Below are the code and all the weights of a small trained network. Each question names an input and a target symbol and asks about switching units off, where a switched-off unit gives its printed mean instead of its output.

import numpy as np


def w(rows, s, z=0):
    codes = np.array(rows[::2]) - 128.0
    scale = np.full(codes.shape[1], s)
    scale[-1] = z or s
    return codes * scale


def f(y):
    return np.maximum(y, 0)


def softmax(a):
    e = np.exp(a - a.max(-1, keepdims=True))
    return e / e.sum(-1, keepdims=True)


def log_softmax(a):
    a = a - a.max(-1, keepdims=True)
    return a - np.log(np.exp(a).sum(-1, keepdims=True))


def net(x, mask):
    ids = ['ΞΠΣαβγετφ'.index(c) for c in x.split()]
    T = len(ids)
    res = E[ids] + P[:T]
    r = res
    for j in range(2):
        rows = slice(4 * j, 4 * j + 4)
        q, k, v = (r @ M[0][rows].T for M in (Q, K, V))
        z = softmax(np.where(np.tri(T) > 0, q @ k.T / 4**0.5, -1e9)) @ v
        o = O[0][rows]
        res = res + np.where(mask[j], z, o[:, -1]) @ o[:, :-1]
    y = f(res @ A[0][:, :-1].T + A[0][:, -1])
    res = res + np.where(mask[2:14], y, B[0][:, -1]) @ B[0][:, :-1]
    return log_softmax(res[-1] @ U[:, :-1].T + U[:, -1])


Q, K, V, O, A, B = {}, {}, {}, {}, {}, {}
E = w([
[202,206,137,152,79],'Ξ',
[244,161,78,178,82],'Π',
[201,217,202,184,80],'Σ',
[142,81,97,165,140],'α',
[195,148,134,103,136],'β',
[179,150,63,250,69],'γ',
[134,168,218,130,120],'ε',
[189,120,198,110,115],'τ',
[179,89,40,177,149],'φ',
],0.016)
P = w([
[201,111,196,107,97],'0',
[115,152,131,135,154],'1',
[119,150,97,157,153],'2',
[111,152,62,151,155],'3',
[123,150,23,173,155],'4',
[122,161,3,182,148],'5',
],0.014)
Q[0] = w([
[115,180,151,173,165],'H1',
[39,69,112,2,36],'H1',
[195,130,130,172,152],'H1',
[170,152,150,165,112],'H1',
[131,77,122,180,124],'H2',
[132,65,116,135,162],'H2',
[58,107,123,157,130],'H2',
[158,101,120,182,148],'H2',
],0.026)
K[0] = w([
[197,74,156,107,87],'H1',
[1,214,54,127,167],'H1',
[123,59,174,140,155],'H1',
[206,106,107,104,134],'H1',
[184,86,134,95,114],'H2',
[176,81,158,168,135],'H2',
[184,85,88,124,130],'H2',
[149,130,155,92,95],'H2',
],0.024)
V[0] = w([
[84,38,196,185,161],'H1',
[80,132,251,166,141],'H1',
[150,36,124,107,178],'H1',
[49,124,139,243,91],'H1',
[128,128,106,109,134],'H2',
[135,102,138,173,163],'H2',
[103,161,100,131,145],'H2',
[139,142,139,102,84],'H2',
],0.015)
O[0] = w([
[195,45,94,75,64,4],'H1',
[125,160,95,28,95,214],'H1',
[125,24,147,161,70,2],'H1',
[247,140,67,82,146,15],'H1',
[124,118,120,143,114,53],'H2',
[138,160,105,124,136,126],'H2',
[151,64,79,152,131,18],'H2',
[92,138,188,103,149,250],'H2',
],0.012,0.0063)
A[0] = w([
[100,66,155,145,37,164],'N1',
[125,126,136,160,103,45],'N2',
[254,66,141,81,234,39],'N3',
[68,137,33,62,111,130],'N4',
[62,81,115,10,64,81],'N5',
[87,100,138,133,100,97],'N6',
[86,96,128,83,251,93],'N7',
[166,43,170,198,224,166],'N8',
[254,92,159,177,85,3],'N9',
[93,57,179,240,143,169],'N10',
[74,15,101,93,96,162],'N11',
[93,151,90,179,50,199],'N12',
],0.0079,0.0046)
B[0] = w([
[136,112,175,60,82,181],'N1',
[137,138,127,117,128,144],'N2',
[105,188,251,112,93,163],'N3',
[119,106,175,79,153,213],'N4',
[158,200,53,198,126,218],'N5',
[115,107,140,102,120,154],'N6',
[162,173,166,154,104,185],'N7',
[148,174,72,91,152,183],'N8',
[132,171,183,68,116,156],'N9',
[112,113,104,31,165,254],'N10',
[154,152,163,163,85,153],'N11',
[150,132,105,151,155,233],'N12',
],0.016,0.009)
U = w([
[56,150,164,213,99,39],'Ξ',
[113,144,97,149,114,255],'Π',
[115,182,144,113,81,184],'Σ',
[162,105,151,132,61,128],'α',
[54,104,148,142,86,67],'β',
[237,131,164,177,151,125],'γ',
[107,174,45,144,58,91],'ε',
[49,140,109,166,1,106],'τ',
[166,110,116,108,121,15],'φ',
],0.0072,0.0069)

Each question gives the input, a string of symbols that net reads in full, and the target symbol t.
The units are the heads (4 rows each of Q, K, V and O) and the neurons (one row each of A and B). Each row of codes is followed by its name. A weight is (code - 128) times the scale printed after its matrix; where a second scale follows, it is the last column's (O, A, B and U).
mask holds one flag per unit, heads first, then neurons. A switched-off unit (its flag False) gives its mean, the last column of its rows in O or B, instead of its output. The means were averaged over made-up inputs and are rounded, as every weight is.
A unit's drop is (log p(t) with every unit on - log p(t) with that unit switched off) / (log p(t) with every unit on - log p(t) with every unit switched off).
The circuit of an input: a set's keep is (log p(t) with only the set's units on - log p(t) with every unit switched off) / (log p(t) with every unit on - log p(t) with every unit switched off). Starting from the 12 units with the biggest drops (on a tie, the unit counted first), units are removed one at a time, each time the one whose removal leaves the highest keep (on an exact tie, the one counted first), for as long as the keep stays at least 0.8.
units of the circuit, in order: the units of the circuit, biggest drop first
unit that matters most: the unit with the biggest drop
top k neurons: the k neurons with the biggest drops, biggest first
which heads matter: for each layer, one digit per head in row order, 1 if its drop is at least 0.15 and else 0, layers parted by /
drop of u: that unit's drop, to one decimal
input Π Π Ξ Σ ε Π, target Π: unit that matters most : H1
input Π Ξ Ξ γ ε, target Π: top 2 neurons : [N10; N8]
input Σ α φ γ φ, target Σ: units of the circuit, in order : [H1; N4]
input φ γ γ Ξ ε, target φ: top 2 neurons : [N10; N8]
input τ Π Ξ, target τ: which heads matter : 10
input ε φ γ, target ε: units of the circuit, in order : [H1; N5]
input β Π γ Σ β Ξ, target β: top 2 neurons : [N10; N5]
input β φ γ ε α Σ, target β: units of the circuit, in order : [H1; N10]
input β φ φ α β, target β: units of the circuit, in order : [H1; N10]
input Ξ Σ τ φ ε β, target Ξ: units of the circuit, in order : [H1; N10]
input γ ε Π, target γ: top 2 neurons : [N10; N1]
input α γ φ, target α: top 3 neurons : [N1; N11; N5]
input φ γ α τ, target φ: units of the circuit, in order : [H1; N10; N8]
input τ τ α, target τ: top neuron : [N5]
input ε ε ε, target ε: drop of H1 : 0.8
input τ β β ε, target τ: drop of H1 : 0.6
input γ α ε γ ε, target γ: drop of N4 : 0.0
